Below are the code and all the weights of a small trained network. Each question names an input and a target symbol and asks about switching units off, where a switched-off unit gives its printed mean instead of its output.

import numpy as np


def w(rows, s, z=0):
    codes = np.array(rows[::2]) - 128.0
    scale = np.full(codes.shape[1], s)
    scale[-1] = z or s
    return codes * scale


def norm(h):
    return h / np.sqrt((h * h).mean(-1, keepdims=True) + 1e-5)


def f(y):
    return y / 2 * (1 + np.tanh(0.7978845608 * (y + 0.044715 * y**3)))


def softmax(a):
    e = np.exp(a - a.max(-1, keepdims=True))
    return e / e.sum(-1, keepdims=True)


def log_softmax(a):
    a = a - a.max(-1, keepdims=True)
    return a - np.log(np.exp(a).sum(-1, keepdims=True))


def net(x, mask):
    ids = ['ΓΔΞΠΨΩαβζσφ'.index(c) for c in x.split()]
    T = len(ids)
    res = E[ids] + P[:T]
    u = 0
    for l in range(3):
        q, k, v = (norm(res) @ M[l].T for M in (Q, K, V))
        z = softmax(np.where(np.tri(T) > 0, q @ k.T / 2**0.5, -1e9)) @ v
        res = res + np.where(mask[u], z, O[l][:, -1]) @ O[l][:, :-1]
        u += 1
        y = f(norm(res) @ A[l][:, :-1].T + A[l][:, -1])
        res = res + np.where(mask[u : u + 4], y, B[l][:, -1]) @ B[l][:, :-1]
        u += 4
    return log_softmax(norm(res)[-1] @ U[:, :-1].T + U[:, -1])


Q, K, V, O, A, B = {}, {}, {}, {}, {}, {}
E = w([
[129,98,141,112,150,199,161,137],'Γ',
[174,149,150,150,175,62,157,130],'Δ',
[134,160,30,95,77,193,118,138],'Ξ',
[162,112,135,83,147,123,50,5],'Π',
[103,85,132,118,102,112,115,137],'Ψ',
[117,85,118,113,90,108,131,129],'Ω',
[151,223,134,98,58,134,111,171],'α',
[127,209,125,136,86,140,162,141],'β',
[122,206,146,152,115,139,124,161],'ζ',
[124,97,115,129,94,123,157,123],'σ',
[67,191,146,89,82,91,149,54],'φ',
],0.015)
P = w([
[46,102,5,252,138,119,110,98],'0',
[179,180,48,118,67,91,156,181],'1',
[172,173,75,116,79,80,140,184],'2',
[166,172,84,91,87,72,140,181],'3',
[156,163,113,89,91,71,125,189],'4',
[157,169,133,78,99,77,123,191],'5',
[152,169,157,58,103,80,120,184],'6',
[139,158,177,60,114,84,120,168],'7',
[140,156,202,60,127,89,117,173],'8',
[153,162,188,57,115,88,130,163],'9',
],0.0045)
Q[0] = w([
[2,32,93,141,83,52,142,77],'0.h1',
[228,120,206,95,63,103,147,204],'0.h1',
],0.0061)
K[0] = w([
[86,133,2,223,102,115,102,138],'0.h1',
[85,119,220,190,192,152,121,71],'0.h1',
],0.0093)
V[0] = w([
[178,53,243,100,163,252,178,103],'0.h1',
[129,149,110,54,96,83,206,129],'0.h1',
],0.0036)
O[0] = w([
[10,104,57,91,135,109,150,181,1],'0.h1',
[105,151,87,3,52,178,134,95,180],'0.h1',
],0.0062,0.0032)
A[0] = w([
[117,84,94,207,101,104,148,127,42],'0.n1',
[146,86,177,69,113,175,129,176,139],'0.n2',
[92,156,107,122,253,155,176,181,2],'0.n3',
[149,51,98,65,68,147,56,110,218],'0.n4',
],0.0059,0.0015)
B[0] = w([
[85,184,200,79,166,141,116,174,124],'0.n1',
[207,100,48,190,118,154,197,162,180],'0.n2',
[162,95,61,2,76,201,71,30,135],'0.n3',
[166,100,150,122,156,213,163,136,254],'0.n4',
],0.0054,0.004)
Q[1] = w([
[162,118,208,161,109,132,136,136],'1.h1',
[135,8,139,154,110,133,194,137],'1.h1',
],0.013)
K[1] = w([
[134,118,173,208,173,88,135,67],'1.h1',
[126,90,59,243,95,177,142,110],'1.h1',
],0.011)
V[1] = w([
[211,122,139,135,254,67,82,136],'1.h1',
[208,77,113,34,136,167,92,82],'1.h1',
],0.0043)
O[1] = w([
[114,173,48,37,241,241,140,152,246],'1.h1',
[41,219,93,254,182,206,80,62,133],'1.h1',
],0.005,0.0013)
A[1] = w([
[132,99,116,42,195,41,135,116,65],'1.n1',
[120,55,109,94,177,173,162,172,136],'1.n2',
[72,134,166,108,156,123,101,95,50],'1.n3',
[1,87,49,123,211,222,199,113,2],'1.n4',
],0.0096,0.0046)
B[1] = w([
[168,183,187,147,206,107,115,177,236],'1.n1',
[90,175,103,160,112,86,151,68,253],'1.n2',
[137,141,162,98,123,157,76,98,101],'1.n3',
[164,203,121,106,99,146,247,36,211],'1.n4',
],0.012,0.0029)
Q[2] = w([
[91,247,94,80,168,143,86,137],'2.h1',
[152,84,63,87,169,92,159,129],'2.h1',
],0.014)
K[2] = w([
[157,139,151,2,188,165,172,128],'2.h1',
[141,67,70,236,215,114,184,236],'2.h1',
],0.0097)
V[2] = w([
[60,87,253,104,208,187,86,100],'2.h1',
[42,181,174,133,111,12,103,97],'2.h1',
],0.0051)
O[2] = w([
[172,168,167,183,11,112,122,129,5],'2.h1',
[106,227,130,2,101,108,68,121,233],'2.h1',
],0.0076,0.0017)
A[2] = w([
[134,144,92,96,75,131,112,169,83],'2.n1',
[98,124,63,118,155,250,128,152,1],'2.n2',
[125,151,106,122,123,135,173,99,126],'2.n3',
[210,118,149,130,131,139,117,87,141],'2.n4',
],0.013,0.0041)
B[2] = w([
[86,93,144,164,160,142,126,75,225],'2.n1',
[125,160,132,10,97,241,136,209,187],'2.n2',
[178,83,92,152,116,115,44,183,233],'2.n3',
[77,192,133,169,154,147,93,123,254],'2.n4',
],0.011,0.0046)
U = w([
[3,110,96,146,127,77,163,176,173],'Γ',
[185,88,60,135,95,84,59,164,150],'Δ',
[144,39,148,171,165,171,173,124,157],'Ξ',
[145,161,74,127,111,130,241,67,106],'Π',
[107,223,141,46,28,57,86,128,1],'Ψ',
[110,164,172,229,27,147,139,191,116],'Ω',
[120,126,124,73,87,212,138,211,187],'α',
[178,43,163,79,160,135,129,70,126],'β',
[144,186,163,138,195,66,172,188,163],'ζ',
[183,51,212,94,73,93,179,140,169],'σ',
[108,123,127,148,193,195,47,30,38],'φ',
],0.0082,0.0041)

Each question gives the input, a string of symbols that net reads in full, and the target symbol t.
The units are the heads (2 rows each of Q, K, V and O) and the neurons (one row each of A and B). Each row of codes is followed by its name. A weight is (code - 128) times the scale printed after its matrix; where a second scale follows, it is the last column's (O, A, B and U).
mask holds one flag per unit, layer by layer, with each layer's heads first. A switched-off unit (its flag False) gives its mean, the last column of its rows in O or B, instead of its output. The means were averaged over made-up inputs and are rounded, as every weight is.
A unit's drop is (log p(t) with every unit on - log p(t) with that unit switched off) / (log p(t) with every unit on - log p(t) with every unit switched off).
The circuit of an input: a set's keep is (log p(t) with only the set's units on - log p(t) with every unit switched off) / (log p(t) with every unit on - log p(t) with every unit switched off). Starting from the 12 units with the biggest drops (on a tie, the unit counted first), units are removed one at a time, each time the one whose removal leaves the highest keep (on an exact tie, the one counted first), for as long as the keep stays at least 0.8.
circuit, biggest first: the units of the circuit, biggest drop first
k most important neurons: the k neurons with the biggest drops, biggest first
top k neurons in layer l: the k neurons of layer l with the biggest drops, biggest first
drop when u is switched off: that unit's drop, to one decimal
input φ φ Ω Δ φ Ω Ω Ξ Ω, target φ: top neuron in layer 0 => [0.n2]
input φ Ω Δ Δ β Δ σ φ Ω ζ, target Ψ: circuit, biggest first => [2.h1; 1.n4]
input Ξ Ψ α Ω ζ Ω Ω Γ Ψ σ, target Ξ: circuit, biggest first => [2.h1; 1.h1; 1.n2]
input Ω Π Ω ζ, target Ω: circuit, biggest first => [2.h1; 0.n4; 1.n2; 1.n1]
input α Ψ Ω, target α: circuit, biggest first => [2.h1; 2.n2; 0.n4]
input Ω φ Ω Γ α Ω, target Ω: circuit, biggest first => [1.h1; 0.n4]
input Π Ξ Ω Ω Ω σ Ω Ω, target Π: circuit, biggest first => [0.h1; 1.h1; 1.n4]
input ζ Π φ Π β Ω, target ζ: 2 most important neurons => [2.n4; 1.n2]
input α Ψ φ Ω ζ, target Ψ: circuit, biggest first => [2.h1; 1.h1]
input Δ Π ζ ζ, target Ω: circuit, biggest first => [2.h1; 0.n4; 1.n1; 1.n2]
input α Γ α, target Γ: circuit, biggest first => [1.h1; 0.h1; 2.n1; 2.h1]
input σ Ω Ω Ω α Δ σ, target σ: circuit, biggest first => [1.h1; 0.n1]
input Ω Ω ζ Ω ζ α, target φ: 3 most important neurons => [2.n1; 1.n1; 2.n2]
input β Ω Ω, target β: circuit, biggest first => [1.h1; 2.h1; 0.h1]
input Ξ Ω σ, target Ξ: top 2 neurons in layer 1 => [1.n2; 1.n1]
input ζ Δ σ Π Ω Ω σ, target ζ: most important neuron => [2.n4]
input α Ω σ, target α: 3 most important neurons => [2.n2; 1.n1; 1.n2]
input Ω Ω Δ Ω Ω Ξ α Δ Γ ζ, target Γ: 3 most important neurons => [0.n4; 0.n3; 0.n2]
input Ψ Ω Ω Δ Ω Δ α Ψ, target Ψ: 4 most important neurons => [0.n1; 1.n2; 0.n2; 0.n3]
input Ω α Ψ, target Ω: circuit, biggest first => [1.h1]
input Ψ Δ Ω, target Ψ: 3 most important neurons => [0.n1; 1.n2; 0.n2]
input α σ σ σ α Γ β, target Γ: top 2 neurons in layer 0 => [0.n4; 0.n2]
input Ψ Ω α, target φ: 3 most important neurons => [2.n1; 1.n1; 0.n4]
input φ Γ Ω ζ, target Γ: 2 most important neurons => [2.n1; 1.n1]
input φ Γ Δ Ω Ω α Π σ, target φ: 2 most important neurons => [1.n2; 2.n1]
input Ω Π β σ, target Ω: 2 most important neurons => [1.n2; 0.n4]
input φ Ω Π Ω σ φ Ξ Ξ Γ Ω, target φ: most important neuron => [1.n2]
input Δ α Δ Δ Ω, target Δ: 2 most important neurons => [1.n2; 2.n3]
input Ω φ Γ Ω α, target Γ: top 2 neurons in layer 1 => [1.n1; 1.n4]
input Γ Ω Δ Ω Ω, target Γ: drop when 1.h1 is switched off => 0.4
